Read these off the array that follows.
1) The last entry, reading row by row?
2) The entry in the top-right corner?
3) The largest entry in the first row?
4) The smallest entry in the first row?
5) The entry just right of the smallest entry?
6) The third entry on the diagonal from the top-right corner?
7) The 2nd smallest entry?
8) The second-last entry, reading row by row?
[[109 131 134 127 139 126 131 123 127 129]
 [114 133 135 130 140 124 131 124 129 132]
 [135 132 130 133 131 125 128 130 132 133]
 [112 132 135 129 140 125 131 123 128 131]
 [109 131 134 127 138 126 130 123 127 129]
 [106 128 132 123 136 128 130 122 124 126]
 [105 122 128 118 128 132 129 122 121 120]
 [122 114 118 114 112 138 126 127 119 113]
 [118 115 120 114 115 137 126 125 118 114]
 [110 118 124 115 121 135 128 123 119 116]
 [130 114 117 115 109 138 125 129 119 113]]
1) 113
2) 129
3) 139
4) 109
5) 122
6) 130
7) 106
8) 119

Read these off the matrix that follows. Rows and columns are numbered from 1.
1) Read off the entry at row 1, column 1.
2) Read off the entry at row 1, column 3.
3) Read off the entry in the bottom-right corner.
4) Read off the top-right entry.
5) Read off the smallest entry.
6) Read off the top entry of the column that holds the smallest entry.
7) Read off the entry just right of the smallest entry.
8) Read off the entry in row 3 and column 1.
[[121 108 122 117 135 109 131 120 118 123 136 132]
 [126 100 132 115 123 109 128 119 115 125 129 132]
 [130 123 124 124 131 122 137 130 109 120 137 126]]
1) 121
2) 122
3) 126
4) 132
5) 100
6) 108
7) 132
8) 130

Questions about the grid below. Rows and columns are numbered from 1.
1) Which number is the entry at row 3, column 1?
2) Which number is the entry in the bottom-right corner?
3) Which number is the entry in the top-left corner?
4) Which number is the entry in row 1 and column 2?
5) Which number is the entry at row 2, column 1?
6) Which number is the entry in the bottom-left corner?
7) Which number is the entry in row 3 and column 2?
[[145 117 140 142 117 124 119 119]
 [118 142 142 140 142 131 146 145]
 [143 117 141 143 117 124 117 117]
 [146 141 139 144 140 149 127 128]
 [119 114 139 139 114 114 115 115]]
1) 143
2) 115
3) 145
4) 117
5) 118
6) 119
7) 117

Questions about the table below. Indices start at 1.
1) What is the bottom-left entry?
2) What is the bottom entry of the column that holds the smallest entry?
3) What is the entry in row 3 and column 1?
4) What is the entry just left of the smallest entry?
5) What is the top entry of the column that holds the smallest entry?
6) What is the top-right entry?
7) What is the entry at row 1, column 3?
8) What is the entry in the top-left corner?
[[129 112 103 126 113 112 110 108 124]
 [153 108 113 130 116 115 136 120 125]
 [143 145 112 144 125 140 109 149 110]
 [135 107 112 119 120 104 139 130 104]
 [154 149 139 132 152 128 140 142 107]
 [144 112 122 116 139 107 128 126 123]
 [139 118 103 130 152 144 132 114 138]
 [131 119 129 102 113 129 132 114 120]
 [106 145 136 151 131 127 123 137 112]
 [113 136 111 117 153 121 154 133 105]
 [153 153 109 132 123 138 136 148 144]
 [120 142 141 120 144 112 121 110 121]
 [145 112 126 133 119 114 128 134 150]
 [143 150 135 111 133 115 140 143 153]
 [139 120 122 109 140 125 112 145 135]
 [126 143 103 148 144 117 124 114 109]]
1) 126
2) 148
3) 143
4) 129
5) 126
6) 124
7) 103
8) 129

Questions about the row below.
1) Report the smallest entry.
2) Report the entry just right of 150.
[122 118 126 134 122 139 126 128 110 134 134 114 150 143]
1) 110
2) 143

Questions about the table below. Indices start at 1.
1) Which number is the entry in row 1 and column 1?
2) Which number is the entry just right of the smallest entry?
3) Which number is the entry at row 3, column 3?
4) Which number is the entry at row 1, column 3?
5) Which number is the entry in row 2 and column 1?
6) Which number is the bottom-right entry?
7) Which number is the top-right entry?
8) Which number is the entry in the bottom-left corner?
[[142 151 134 125 128 129 125 125 123 126]
 [139 128 136 127 120 126 125 120 124 125]
 [128 115 129 131 113 106 123 125 125 122]
 [132 131 123 113 133 127 118 129 146 120]
 [130 127 110 134 127 134 120 131 127 127]
 [143 119 137 129 139 124 144 124 129 125]
 [124 135 130 125 123 135 150 152 133 135]
 [132 126 141 146 119 123 118 123 129 123]
 [125 140 137 134 141 127 122 122 128 142]
 [125 131 143 125 132 119 140 132 126 127]
 [123 127 133 127 127 124 129 138 139 125]
 [126 129 138 125 118 145 130 120 123 123]]
1) 142
2) 123
3) 129
4) 134
5) 139
6) 123
7) 126
8) 126

Read these off the grid that follows.
1) The entry in the top-right corner?
2) The last entry, reading row by row?
3) The smallest entry in the first row?
4) The third entry on the main diagonal?
5) The fourth-last entry, reading row by row?
6) The largest entry in the first column?
7) The second entry, reading row by row?
8) The entry just left of the largest entry?
[[143 143 129 144 142 144 133 143 121 145 121 143 119 131]
 [131 130 135 131 128 131 133 130 146 132 145 129 150 134]
 [147 147 121 147 147 147 125 147 114 147 114 142 117 122]]
1) 131
2) 122
3) 119
4) 121
5) 114
6) 147
7) 143
8) 129

Read these off the matrix that follows.
1) Find the smallest entry in the first row.
2) Find the last entry of the smallest entry's row.
3) Find the last entry in the row that holds the largest entry.
4) Find the entry in the bottom-left corner.
5) Find the entry in the bottom-right corner.
6) Find the bottom entry of the column that holds the largest entry.
7) Find the entry just left of 133.
8) Find the third entry, reading row by row.
124,131,112,122,110
131,132,122,130,124
153,148,127,154,128
124,125,123,123,117
110,108,140,111,132
131,133,123,131,122
144,146,116,143,119
129,131,124,129,128
1) 110
2) 132
3) 128
4) 129
5) 128
6) 129
7) 131
8) 112

[[107, 140, 131, 141, 131, 152, 128, 113],
 [123, 123, 128, 124, 138, 125, 115, 136],
 [127, 113, 117, 111, 116, 120, 122, 145],
 [142, 124, 136, 131, 140, 122, 127, 133],
 [132, 120, 118, 116, 117, 116, 126, 136],
 [129, 127, 137, 132, 134, 117, 123, 127],
 [126, 115, 119, 116, 125, 117, 116, 149]]
Which number is the second entry on the diagonal from the top-right corner? 115
The entry directly below the smallest entry: 123
Which number is the entry in the bottom-left corner? 126
The second entry, reading row by row is 140
The smallest entry in the first column is 107
The entry in the top-right corner: 113
Which number is the third entry in reading order? 131
Which number is the entry just left of the largest entry? 131
Which number is the largest entry in the last column? 149
The entry directly below the largest entry is 125
Which number is the maximum? 152
Which number is the largest entry in the first column? 142
The entry directly below 141 -> 124
The entry directly above 129: 132
The fifth-last entry, reading row by row is 116
The 2nd entry from the end, reading row by row: 116
The entry just right of the largest entry: 128

Read these off the row that follows.
1) Find the first entry from the right.
2) Find the fourth entry from the end.
3) Find the second entry from the right.
4) Find the entry just right of 141.
5) Find the largest entry.
141	120	130	121	127	120	140	117	123	105	134	125	133	129	124	130
1) 130
2) 133
3) 124
4) 120
5) 141
